Here is a tiny trained network, its code and every weight. The questions are about switching its units off for an input and a target symbol, where a switched-off unit gives its printed mean instead of its output.

import numpy as np


def w(rows, s, z=0):
    codes = np.array(rows[::2]) - 128.0
    scale = np.full(codes.shape[1], s)
    scale[-1] = z or s
    return codes * scale


def norm(h):
    return h / np.sqrt((h * h).mean(-1, keepdims=True) + 1e-5)


def f(y):
    return y / 2 * (1 + np.tanh(0.7978845608 * (y + 0.044715 * y**3)))


def softmax(a):
    e = np.exp(a - a.max(-1, keepdims=True))
    return e / e.sum(-1, keepdims=True)


def log_softmax(a):
    a = a - a.max(-1, keepdims=True)
    return a - np.log(np.exp(a).sum(-1, keepdims=True))


def net(x, mask):
    ids = ['αεηθλξπσφ'.index(c) for c in x.split()]
    T = len(ids)
    res = E[ids] + P[:T]
    u = 0
    for l in range(2):
        q, k, v = (norm(res) @ M[l].T for M in (Q, K, V))
        z = softmax(np.where(np.tri(T) > 0, q @ k.T / 4**0.5, -1e9)) @ v
        res = res + np.where(mask[u], z, O[l][:, -1]) @ O[l][:, :-1]
        u += 1
        y = f(norm(res) @ A[l][:, :-1].T + A[l][:, -1])
        res = res + np.where(mask[u : u + 16], y, B[l][:, -1]) @ B[l][:, :-1]
        u += 16
    return log_softmax(norm(res)[-1] @ U[:, :-1].T + U[:, -1])


Q, K, V, O, A, B = {}, {}, {}, {}, {}, {}
E = w([
[136,97,112,83,166,118,151,97],'α',
[153,78,123,132,95,135,77,46],'ε',
[154,82,114,79,102,231,160,123],'η',
[140,121,106,106,148,102,95,190],'θ',
[82,66,127,96,69,169,129,150],'λ',
[151,160,150,133,146,153,6,157],'ξ',
[153,50,156,105,124,160,138,210],'π',
[237,98,72,77,139,150,92,100],'σ',
[72,150,124,66,181,130,128,152],'φ',
],0.019)
P = w([
[130,1,33,153,96,95,50,159],'0',
[146,11,51,125,88,76,82,150],'1',
[152,34,62,121,110,107,90,150],'2',
[152,43,83,126,128,112,92,135],'3',
[187,76,78,130,142,159,112,128],'4',
[133,42,130,125,139,80,89,122],'5',
[196,108,101,127,150,171,138,123],'6',
[150,88,139,126,160,122,118,127],'7',
[181,115,137,123,159,154,139,112],'8',
[167,112,165,122,165,136,133,114],'9',
[163,117,178,116,159,122,139,111],'10',
[142,89,185,94,142,84,139,114],'11',
],0.0071)
Q[0] = w([
[136,136,207,193,86,120,159,110],'L0H1',
[174,36,104,5,150,207,77,57],'L0H1',
[98,56,83,84,198,124,29,94],'L0H1',
[118,254,84,151,80,91,229,97],'L0H1',
],0.0055)
K[0] = w([
[171,115,68,162,92,160,104,96],'L0H1',
[128,164,254,165,162,135,188,104],'L0H1',
[122,160,167,103,106,161,143,105],'L0H1',
[124,43,40,197,100,135,67,136],'L0H1',
],0.0067)
V[0] = w([
[118,131,145,65,131,161,78,23],'L0H1',
[28,243,200,32,91,63,195,176],'L0H1',
[123,147,164,41,192,184,103,93],'L0H1',
[40,202,187,2,183,167,154,177],'L0H1',
],0.0041)
O[0] = w([
[114,138,94,196,79,149,120,166,170],'L0H1',
[205,151,140,154,65,138,86,121,67],'L0H1',
[141,132,80,202,128,79,148,188,247],'L0H1',
[144,154,189,52,37,106,254,33,254],'L0H1',
],0.0063,0.0037)
A[0] = w([
[165,38,107,82,72,204,131,68,222],'L0N1',
[186,169,132,250,7,86,112,149,79],'L0N2',
[184,147,57,72,177,134,156,150,152],'L0N3',
[148,144,161,254,89,175,110,19,242],'L0N4',
[203,153,145,112,221,125,153,187,136],'L0N5',
[133,38,160,24,80,70,85,152,117],'L0N6',
[127,193,89,167,155,168,35,180,167],'L0N7',
[155,131,172,102,77,137,164,88,218],'L0N8',
[157,204,217,190,155,140,50,198,241],'L0N9',
[236,106,139,164,98,138,61,97,130],'L0N10',
[158,79,49,117,89,118,100,166,248],'L0N11',
[115,190,139,104,184,124,136,124,128],'L0N12',
[126,106,173,174,156,69,79,125,207],'L0N13',
[81,91,135,121,144,138,145,121,101],'L0N14',
[162,91,147,69,144,125,180,198,115],'L0N15',
[122,139,233,111,60,161,67,182,194],'L0N16',
],0.0061,0.0015)
B[0] = w([
[74,172,125,95,157,98,162,163,253],'L0N1',
[135,142,224,90,65,65,17,104,128],'L0N2',
[123,110,186,149,133,117,80,133,196],'L0N3',
[69,181,204,255,135,31,87,87,137],'L0N4',
[91,100,163,170,134,151,46,76,173],'L0N5',
[169,163,150,179,174,239,96,135,254],'L0N6',
[86,139,70,82,130,64,159,128,167],'L0N7',
[54,132,134,142,135,95,101,186,168],'L0N8',
[199,90,93,40,161,106,188,108,172],'L0N9',
[147,124,85,106,177,180,105,142,181],'L0N10',
[86,183,143,179,124,100,136,58,218],'L0N11',
[118,114,101,119,119,160,97,208,137],'L0N12',
[101,147,39,110,114,165,120,95,144],'L0N13',
[176,124,84,158,58,143,138,119,145],'L0N14',
[187,130,115,203,188,87,84,73,224],'L0N15',
[104,183,34,91,114,121,226,83,172],'L0N16',
],0.0057,0.006)
Q[1] = w([
[117,87,14,185,86,106,118,80],'L1H1',
[56,148,213,71,186,161,128,218],'L1H1',
[255,29,107,193,142,200,196,123],'L1H1',
[112,74,149,27,221,93,212,104],'L1H1',
],0.0086)
K[1] = w([
[36,154,27,126,180,192,127,137],'L1H1',
[248,104,148,103,33,85,148,150],'L1H1',
[149,1,169,145,182,186,70,238],'L1H1',
[115,215,223,130,88,162,242,120],'L1H1',
],0.0076)
V[1] = w([
[65,95,104,84,154,53,94,87],'L1H1',
[29,131,159,160,67,218,205,116],'L1H1',
[193,58,155,19,210,159,154,57],'L1H1',
[6,45,130,101,248,66,2,219],'L1H1',
],0.0039)
O[1] = w([
[108,173,101,134,141,91,113,1,135],'L1H1',
[114,196,155,168,99,148,124,105,91],'L1H1',
[78,198,46,180,200,124,148,154,221],'L1H1',
[139,208,217,98,65,95,190,159,254],'L1H1',
],0.0081,0.0054)
A[1] = w([
[82,161,146,43,163,74,142,171,182],'L1N1',
[77,133,172,78,96,104,116,167,99],'L1N2',
[177,55,100,42,143,178,179,179,178],'L1N3',
[118,135,140,60,121,199,35,145,196],'L1N4',
[26,160,64,101,70,166,192,199,198],'L1N5',
[121,154,86,200,118,60,124,110,201],'L1N6',
[161,78,139,114,208,46,65,66,158],'L1N7',
[144,67,29,105,144,148,115,119,95],'L1N8',
[115,180,79,148,184,148,111,131,168],'L1N9',
[98,166,99,222,72,81,15,151,211],'L1N10',
[91,143,58,95,143,51,127,112,7],'L1N11',
[145,140,101,141,112,39,238,36,8],'L1N12',
[146,161,85,40,64,128,82,75,185],'L1N13',
[138,165,167,138,108,202,253,115,162],'L1N14',
[89,136,151,129,196,184,150,83,113],'L1N15',
[123,132,128,160,147,212,127,108,149],'L1N16',
],0.0078,0.002)
B[1] = w([
[107,52,87,148,129,178,94,81,254],'L1N1',
[185,191,126,217,36,168,136,122,143],'L1N2',
[76,187,172,139,141,138,64,47,217],'L1N3',
[202,90,76,157,183,106,165,76,157],'L1N4',
[182,220,182,133,37,91,58,199,230],'L1N5',
[116,202,175,185,166,184,100,51,154],'L1N6',
[149,206,190,88,75,145,136,165,218],'L1N7',
[167,159,80,95,90,138,138,160,163],'L1N8',
[142,100,129,130,134,80,160,125,213],'L1N9',
[74,107,104,134,157,95,112,1,149],'L1N10',
[138,132,180,123,109,145,181,118,182],'L1N11',
[146,82,60,181,133,112,35,139,159],'L1N12',
[144,164,43,116,168,179,144,208,176],'L1N13',
[135,161,179,63,69,49,114,187,219],'L1N14',
[149,101,136,122,37,110,173,153,182],'L1N15',
[124,128,148,142,78,74,85,114,153],'L1N16',
],0.0069,0.0065)
U = w([
[185,62,133,142,134,92,159,95,112],'α',
[96,145,126,174,154,159,69,43,254],'ε',
[129,174,140,116,59,111,118,155,111],'η',
[111,163,103,180,164,94,244,136,49],'θ',
[120,82,157,56,157,130,175,97,153],'λ',
[144,158,39,88,194,142,106,152,175],'ξ',
[146,80,78,158,164,19,101,150,59],'π',
[134,98,109,184,180,187,28,175,71],'σ',
[154,92,119,135,112,186,138,101,108],'φ',
],0.011,0.0021)

Each question gives the input, a string of symbols that net reads in full, and the target symbol t.
The units are the heads (4 rows each of Q, K, V and O) and the neurons (one row each of A and B). Each row of codes is followed by its name. A weight is (code - 128) times the scale printed after its matrix; where a second scale follows, it is the last column's (O, A, B and U).
mask holds one flag per unit, layer by layer, with each layer's heads first. A switched-off unit (its flag False) gives its mean, the last column of its rows in O or B, instead of its output. The means were averaged over made-up inputs and are rounded, as every weight is.
A unit's drop is (log p(t) with every unit on - log p(t) with that unit switched off) / (log p(t) with every unit on - log p(t) with every unit switched off).
The circuit of an input: a set's keep is (log p(t) with only the set's units on - log p(t) with every unit switched off) / (log p(t) with every unit on - log p(t) with every unit switched off). Starting from the 12 units with the biggest drops (on a tie, the unit counted first), units are removed one at a time, each time the one whose removal leaves the highest keep (on an exact tie, the one counted first), for as long as the keep stays at least 0.8.
units of the circuit, in order: the units of the circuit, biggest drop first
unit that matters most: the unit with the biggest drop
top k neurons: the k neurons with the biggest drops, biggest first
k most important neurons of layer l: the k neurons of layer l with the biggest drops, biggest first
drop when u is switched off: that unit's drop, to one decimal
input ξ ε σ ξ ε θ, target ε: units of the circuit, in order	(L1N6, L1N10, L0N11)
input π φ η ξ ε φ φ λ π λ θ, target ε: units of the circuit, in order	(L0N5, L1N10)
input ξ ξ α, target ε: most important neuron of layer 0	(L0N10)
input ξ φ λ φ η π θ φ, target π: top 2 neurons	(L0N12, L0N5)
input φ π σ η ξ φ σ π λ σ φ, target ξ: top 4 neurons	(L0N12, L0N11, L0N6, L1N8)
input ξ φ π φ ξ α, target π: top 3 neurons	(L1N12, L0N10, L0N9)
input ξ σ σ θ φ ε φ, target φ: 3 most important neurons of layer 1	(L1N1, L1N5, L1N2)
input π σ φ α α λ ε α φ, target θ: top 2 neurons	(L0N10, L1N3)
input α φ θ φ, target ε: top 4 neurons	(L0N12, L0N11, L0N16, L0N9)
input σ θ φ π η α φ, target σ: 2 most important neurons of layer 0	(L0N12, L0N11)
input φ λ π φ θ φ, target ε: top 4 neurons	(L0N12, L0N11, L0N6, L0N9)
input φ ξ η θ φ σ φ σ φ σ ξ φ, target ξ: top 4 neurons	(L0N11, L0N12, L1N8, L1N14)
input λ σ π φ π ξ α α φ α η α, target θ: top 3 neurons	(L1N5, L1N14, L1N1)
input θ ε ξ ε φ π π η ε ξ α φ, target σ: unit that matters most	L0H1
input π λ η ε φ σ φ ξ π π α, target λ: top 3 neurons	(L1N5, L0N11, L1N13)
input α λ θ π η π φ ε θ φ, target φ: 2 most important neurons of layer 0	(L0N4, L0N5)
input α ξ λ π α, target λ: 4 most important neurons of layer 1	(L1N5, L1N2, L1N14, L1N8)
input θ α α η φ λ π η φ, target α: 3 most important neurons of layer 0	(L0N5, L0N12, L0N16)
input σ φ φ σ λ ξ α, target η: top 2 neurons	(L1N7, L0N9)
input ξ λ σ α σ λ π π, target σ: top 2 neurons	(L0N15, L1N3)
input η ξ π, target σ: unit that matters most	L0N15
input θ α φ π φ ξ σ λ φ, target λ: 3 most important neurons of layer 0	(L0N16, L0N6, L0N9)
input ξ σ π α σ η λ λ φ ξ φ, target λ: 3 most important neurons of layer 1	(L1N13, L1N1, L1N11)
input σ σ φ α φ η α π φ, target π: drop when L0N11 is switched off	0.6
input π ξ η φ, target η: drop when L0H1 is switched off	4.8
input φ φ ξ, target ξ: drop when L0N6 is switched off	0.0
